Below is a small trained network, with its code and all its weights. Each question gives an input and a class and asks what happens when units are switched off, that is, made to give their printed mean instead of their output.

import numpy as np


def w(rows, s, z=0):
    codes = np.array(rows[::2]) - 128.0
    scale = np.full(codes.shape[1], s)
    scale[-1] = z or s
    return codes * scale


def f(y):
    return y / 2 * (1 + np.tanh(0.7978845608 * (y + 0.044715 * y**3)))


def log_softmax(a):
    a = a - a.max(-1, keepdims=True)
    return a - np.log(np.exp(a).sum(-1, keepdims=True))


def net(x, mask):
    res = np.array(x, float).reshape(1, 4) / 4 @ E
    y = f(res @ A[0][:, :-1].T + A[0][:, -1])
    res = res + np.where(mask, y, B[0][:, -1]) @ B[0][:, :-1]
    return log_softmax(res[-1] @ U[:, :-1].T + U[:, -1])


A, B = {}, {}
E = w([
[111,116,105,65,47,2,69,116,61,141,102,40],'x0',
[38,210,198,170,134,69,74,51,103,103,145,216],'x1',
[67,116,182,106,33,105,152,227,195,183,71,201],'x2',
[11,42,86,202,154,114,91,112,173,229,194,117],'x3',
],0.0062)
A[0] = w([
[94,131,120,60,46,67,58,136,53,131,112,43,101],'neuron 0',
[173,189,172,152,177,223,205,149,186,67,120,183,88],'neuron 1',
[172,173,166,47,131,134,166,139,103,41,71,135,30],'neuron 2',
[149,52,72,117,103,182,174,170,143,169,118,44,97],'neuron 3',
[59,231,221,137,167,91,55,73,77,99,149,178,129],'neuron 4',
[93,132,181,53,38,111,160,217,179,147,62,218,173],'neuron 5',
[41,182,206,223,121,49,55,75,123,133,195,216,165],'neuron 6',
[192,234,186,95,109,116,164,160,121,56,69,96,8],'neuron 7',
[150,151,165,180,201,226,179,112,197,113,188,179,144],'neuron 8',
[151,40,48,111,121,162,204,175,173,194,142,46,223],'neuron 9',
[148,155,132,188,176,202,177,153,162,99,143,226,71],'neuron 10',
[231,241,150,66,97,144,180,128,84,3,63,116,221],'neuron 11',
[83,127,150,152,16,94,167,210,191,176,96,175,55],'neuron 12',
[154,125,63,163,211,135,67,50,94,116,197,49,168],'neuron 13',
[146,141,103,68,39,48,62,131,59,72,67,64,103],'neuron 14',
[145,101,86,127,250,141,103,26,56,78,177,82,122],'neuron 15',
[54,235,176,166,141,97,91,72,99,99,103,173,4],'neuron 16',
[189,74,59,104,152,140,167,216,162,114,127,60,47],'neuron 17',
[60,123,178,115,68,136,156,196,206,223,73,164,143],'neuron 18',
[121,144,105,79,79,34,107,63,81,158,113,54,107],'neuron 19',
[22,61,66,185,133,137,96,135,208,173,212,86,89],'neuron 20',
[39,58,72,167,175,139,82,105,148,223,208,81,106],'neuron 21',
[144,157,59,146,211,168,98,68,74,43,143,51,84],'neuron 22',
[129,92,180,86,72,83,156,209,180,88,38,208,148],'neuron 23',
[188,158,76,109,217,130,123,53,46,62,170,87,116],'neuron 24',
],0.0056,0.0047)
B[0] = w([
[81,74,53,171,138,175,105,184,52,137,208,166,193],'neuron 0',
[79,56,94,182,160,98,97,126,55,165,208,186,184],'neuron 1',
[107,123,210,239,169,24,206,119,166,178,150,175,160],'neuron 2',
[157,130,135,156,151,136,192,188,124,47,119,59,185],'neuron 3',
[173,148,98,133,165,186,201,196,129,55,86,65,204],'neuron 4',
[201,151,111,116,63,205,91,90,142,132,133,147,231],'neuron 5',
[175,126,101,93,176,165,200,174,124,43,78,52,240],'neuron 6',
[106,127,210,250,173,23,208,154,188,179,172,178,163],'neuron 7',
[68,65,70,65,143,181,66,170,33,167,189,180,203],'neuron 8',
[144,104,127,80,159,171,169,149,115,50,76,86,245],'neuron 9',
[87,51,79,195,113,163,107,183,51,155,209,174,171],'neuron 10',
[83,83,180,129,204,55,144,61,159,156,30,154,254],'neuron 11',
[196,171,161,201,49,180,102,105,197,180,174,150,182],'neuron 12',
[193,151,146,123,62,152,94,72,165,139,124,151,215],'neuron 13',
[80,56,66,185,166,134,101,148,65,177,217,193,202],'neuron 14',
[197,177,147,145,50,178,87,82,185,150,155,142,203],'neuron 15',
[187,153,132,228,131,79,220,254,181,69,206,73,160],'neuron 16',
[156,159,94,173,157,133,225,233,153,50,155,71,174],'neuron 17',
[209,156,136,134,73,167,73,82,158,143,128,155,211],'neuron 18',
[101,75,72,182,125,160,102,150,55,144,195,170,183],'neuron 19',
[85,93,215,202,191,23,166,81,153,173,86,185,202],'neuron 20',
[103,101,218,221,175,33,152,73,133,167,78,198,211],'neuron 21',
[184,191,153,182,52,170,95,115,201,158,153,130,183],'neuron 22',
[198,161,155,157,91,160,103,85,162,140,108,110,203],'neuron 23',
[197,183,148,151,59,175,107,100,174,143,136,131,196],'neuron 24',
],0.0077,0.0076)
U = w([
[206,197,142,139,4,203,45,73,204,176,161,143,34],'0',
[80,102,210,163,191,16,166,69,155,200,83,180,68],'1',
[70,61,30,139,128,196,53,183,2,171,241,180,55],'2',
[179,149,92,130,160,185,229,232,134,9,110,29,38],'3',
[127,114,106,73,153,214,59,38,90,92,34,105,229],'4',
[8,231,71,48,101,108,97,170,207,200,147,76,1],'5',
],0.0094,0.0078)

Each question gives the input, the list of numbers given to net, and the class t.
The units are the neurons (one row each of A and B). Each row of codes is followed by its name. A weight is (code - 128) times the scale printed after its matrix; where a second scale follows, it is the last column's (A, B and U).
mask holds one flag per neuron, in row order. A switched-off neuron (its flag False) gives its mean, the last column of its row in B, instead of its output. The means were averaged over made-up inputs and are rounded, as every weight is.
A unit's drop is (log p(t) with every unit on - log p(t) with that unit switched off) / (log p(t) with every unit on - log p(t) with every unit switched off).
most important unit: the unit with the biggest drop
k most important neurons: the k neurons with the biggest drops, biggest first
drop of u: that unit's drop, to one decimal
input [-1,-4,-7,6], class 0: most important unit : neuron 15
input [1,-3,0,-2], class 4: 3 most important neurons : (neuron 6; neuron 4; neuron 16)
input [2,5,8,7], class 0: 2 most important neurons : (neuron 18; neuron 12)
input [7,-1,-7,5], class 0: 2 most important neurons : (neuron 13; neuron 15)
input [-8,2,6,2], class 2: 2 most important neurons : (neuron 8; neuron 10)
input [2,-6,-6,0], class 0: 4 most important neurons : (neuron 15; neuron 13; neuron 22; neuron 6)
input [4,8,7,-5], class 3: 3 most important neurons : (neuron 4; neuron 6; neuron 16)
input [-6,-6,-8,8], class 0: 4 most important neurons : (neuron 15; neuron 13; neuron 22; neuron 11)
input [-7,-3,1,-7], class 1: 2 most important neurons : (neuron 11; neuron 2)
input [7,-6,-4,0], class 2: 3 most important neurons : (neuron 14; neuron 0; neuron 19)
input [-8,-7,-3,-2], class 2: 2 most important neurons : (neuron 8; neuron 1)
input [0,-5,0,4], class 3: 2 most important neurons : (neuron 11; neuron 9)
input [-1,-1,3,-2], class 4: 4 most important neurons : (neuron 15; neuron 22; neuron 24; neuron 13)
input [8,5,6,0], class 2: most important unit : neuron 0
input [-8,-6,2,-6], class 2: 2 most important neurons : (neuron 1; neuron 8)
input [-6,4,4,-6], class 1: drop of neuron 20 : -0.2
input [-8,-2,0,-6], class 2: drop of neuron 9 : 0.0
input [8,6,-2,-5], class 2: drop of neuron 0 : 0.2
